Below is a small trained network, with its code and all its weights. Each question gives an input and a target symbol and asks what happens when units are switched off, that is, made to give their printed mean instead of their output.

import numpy as np


def w(rows, s, z=0):
    codes = np.array(rows[::2]) - 128.0
    scale = np.full(codes.shape[1], s)
    scale[-1] = z or s
    return codes * scale


def softmax(a):
    e = np.exp(a - a.max(-1, keepdims=True))
    return e / e.sum(-1, keepdims=True)


def log_softmax(a):
    a = a - a.max(-1, keepdims=True)
    return a - np.log(np.exp(a).sum(-1, keepdims=True))


def net(x, mask):
    ids = ['ΓΔΘΠΣΦΨεζλμξτω'.index(c) for c in x.split()]
    T = len(ids)
    res = E[ids] + P[:T]
    u = 0
    for l in range(2):
        r = res
        for j in range(3):
            rows = slice(2 * j, 2 * j + 2)
            q, k, v = (r @ M[l][rows].T for M in (Q, K, V))
            z = softmax(np.where(np.tri(T) > 0, q @ k.T / 2**0.5, -1e9)) @ v
            o = O[l][rows]
            res = res + np.where(mask[u + j], z, o[:, -1]) @ o[:, :-1]
        u += 3
    return log_softmax(res[-1] @ U[:, :-1].T + U[:, -1])


Q, K, V, O = {}, {}, {}, {}
E = w([
[183,98,116],'Γ',
[241,13,170],'Δ',
[126,170,156],'Θ',
[154,4,203],'Π',
[186,253,90],'Σ',
[230,139,62],'Φ',
[90,64,117],'Ψ',
[147,130,80],'ε',
[116,135,200],'ζ',
[93,250,96],'λ',
[146,193,5],'μ',
[67,175,54],'ξ',
[174,32,61],'τ',
[216,128,187],'ω',
],0.0064)
P = w([
[108,129,145],'0',
[184,143,121],'1',
[128,130,153],'2',
[187,140,119],'3',
[65,65,44],'4',
[233,164,104],'5',
[64,59,38],'6',
[165,170,168],'7',
[45,27,8],'8',
[180,184,168],'9',
],0.017)
Q[0] = w([
[100,122,146],'0.h1',
[97,62,164],'0.h1',
[83,167,253],'0.h2',
[84,77,172],'0.h2',
[195,69,104],'0.h3',
[124,108,237],'0.h3',
],0.0071)
K[0] = w([
[96,145,79],'0.h1',
[72,71,93],'0.h1',
[8,253,179],'0.h2',
[51,105,66],'0.h2',
[235,139,99],'0.h3',
[143,49,232],'0.h3',
],0.0055)
V[0] = w([
[168,79,164],'0.h1',
[216,163,174],'0.h1',
[19,170,115],'0.h2',
[64,162,222],'0.h2',
[210,113,1],'0.h3',
[219,214,140],'0.h3',
],0.0098)
O[0] = w([
[144,105,150,140],'0.h1',
[140,145,200,160],'0.h1',
[134,165,70,46],'0.h2',
[175,146,111,27],'0.h2',
[5,121,149,255],'0.h3',
[97,208,168,183],'0.h3',
],0.015,0.0067)
Q[1] = w([
[142,203,251],'1.h1',
[161,145,71],'1.h1',
[255,126,105],'1.h2',
[108,135,126],'1.h2',
[104,182,232],'1.h3',
[162,167,194],'1.h3',
],0.0098)
K[1] = w([
[217,122,2],'1.h1',
[42,142,90],'1.h1',
[163,107,78],'1.h2',
[98,132,137],'1.h2',
[188,140,41],'1.h3',
[188,92,94],'1.h3',
],0.0086)
V[1] = w([
[227,251,173],'1.h1',
[77,193,156],'1.h1',
[109,133,176],'1.h2',
[79,172,132],'1.h2',
[158,60,234],'1.h3',
[51,165,157],'1.h3',
],0.013)
O[1] = w([
[152,185,20,163],'1.h1',
[191,154,146,162],'1.h1',
[152,136,84,255],'1.h2',
[171,95,123,229],'1.h2',
[70,252,186,163],'1.h3',
[190,120,189,177],'1.h3',
],0.013,0.0096)
U = w([
[116,149,143,245],'Γ',
[104,213,197,14],'Δ',
[122,128,58,146],'Θ',
[32,142,115,102],'Π',
[255,179,108,71],'Σ',
[251,208,250,148],'Φ',
[28,36,95,201],'Ψ',
[127,90,130,252],'ε',
[89,137,51,92],'ζ',
[169,82,55,138],'λ',
[231,43,170,138],'μ',
[120,9,81,99],'ξ',
[69,73,227,98],'τ',
[158,230,111,53],'ω',
],0.0057,0.004)

Each question gives the input, a string of symbols that net reads in full, and the target symbol t.
The units are the heads (2 rows each of Q, K, V and O). Each row of codes is followed by its name. A weight is (code - 128) times the scale printed after its matrix; where a second scale follows, it is the last column's (O and U).
mask holds one flag per head, layer by layer. A switched-off head (its flag False) gives its mean, the last column of its rows in O, instead of its output. The means were averaged over made-up inputs and are rounded, as every weight is.
A unit's drop is (log p(t) with every unit on - log p(t) with that unit switched off) / (log p(t) with every unit on - log p(t) with every unit switched off).
The circuit of an input: a set's keep is (log p(t) with only the set's units on - log p(t) with every unit switched off) / (log p(t) with every unit on - log p(t) with every unit switched off). Starting from all 6 units, units are removed one at a time, each time the one whose removal leaves the highest keep (on an exact tie, the one counted first), for as long as the keep stays at least 0.8.
circuit, biggest first: the units of the circuit, biggest drop first
unit that matters most: the unit with the biggest drop
heads that matter: for each layer, one digit per head in row order, 1 if its drop is at least 0.15 and else 0, layers parted by /
input μ Φ Γ μ ω ε Φ Φ ξ Γ, target μ: circuit, biggest first => [1.h3; 0.h2; 0.h1]
input ω ξ τ μ ε τ Θ Θ τ Γ, target ω: circuit, biggest first => [0.h3; 1.h1; 0.h2; 1.h3]
input τ Θ τ, target τ: heads that matter => 101 / 100
input Δ Π Δ ξ Δ Ψ, target Δ: heads that matter => 001 / 001
input ξ Γ Θ ζ τ τ ω Σ, target ξ: circuit, biggest first => [0.h3; 1.h3; 0.h2; 0.h1]
input Σ τ λ τ λ Σ, target Σ: unit that matters most => 0.h2
input τ Φ Σ λ Φ μ ω Γ, target τ: circuit, biggest first => [0.h3; 1.h1]
input Φ μ Ψ ζ μ Σ Γ Ψ, target Φ: circuit, biggest first => [1.h3; 0.h3]
input ω Δ ζ τ Σ μ Ψ Φ, target ω: circuit, biggest first => [0.h3; 1.h1; 1.h3; 0.h2]
input τ Σ τ Π Γ τ ε λ Φ Φ, target τ: circuit, biggest first => [1.h1; 0.h3]
input Σ λ μ Φ Π τ Δ Σ, target Σ: circuit, biggest first => [0.h3; 1.h1; 0.h2; 1.h3]
input ω μ Δ Σ ω τ, target ω: circuit, biggest first => [0.h3; 1.h1; 1.h3; 0.h1]
input Φ Σ Θ μ, target Φ: circuit, biggest first => [1.h3; 1.h1]
input μ Ψ μ Π Φ Δ μ Σ, target μ: unit that matters most => 1.h3
input μ Δ Φ μ τ Φ λ μ ξ, target Φ: circuit, biggest first => [1.h3; 0.h3; 1.h1; 0.h2]
input Φ Φ Φ Π Ψ Ψ Φ λ, target Φ: heads that matter => 000 / 101
input μ λ Δ, target μ: heads that matter => 110 / 001
input μ Φ Φ ω Φ Σ Π Δ Ψ Ψ, target μ: heads that matter => 010 / 001
input τ Π τ ε, target τ: circuit, biggest first => [1.h1; 0.h3; 0.h1]
input Ψ Θ Δ Φ Φ Π Π Δ ζ Θ, target Ψ: heads that matter => 111 / 101
input ζ ω ω, target ζ: heads that matter => 011 / 101
input τ μ Γ, target τ: circuit, biggest first => [1.h1; 0.h3]
input Φ Π μ, target Φ: unit that matters most => 1.h3
input τ Σ τ μ ε Π, target τ: circuit, biggest first => [0.h3; 1.h1]
input Φ Σ Π Π, target Φ: heads that matter => 000 / 001
input Σ τ Γ Σ ζ λ Θ Ψ, target Σ: heads that matter => 011 / 100
input Δ τ Φ μ ε Σ ε μ, target Δ: unit that matters most => 0.h3
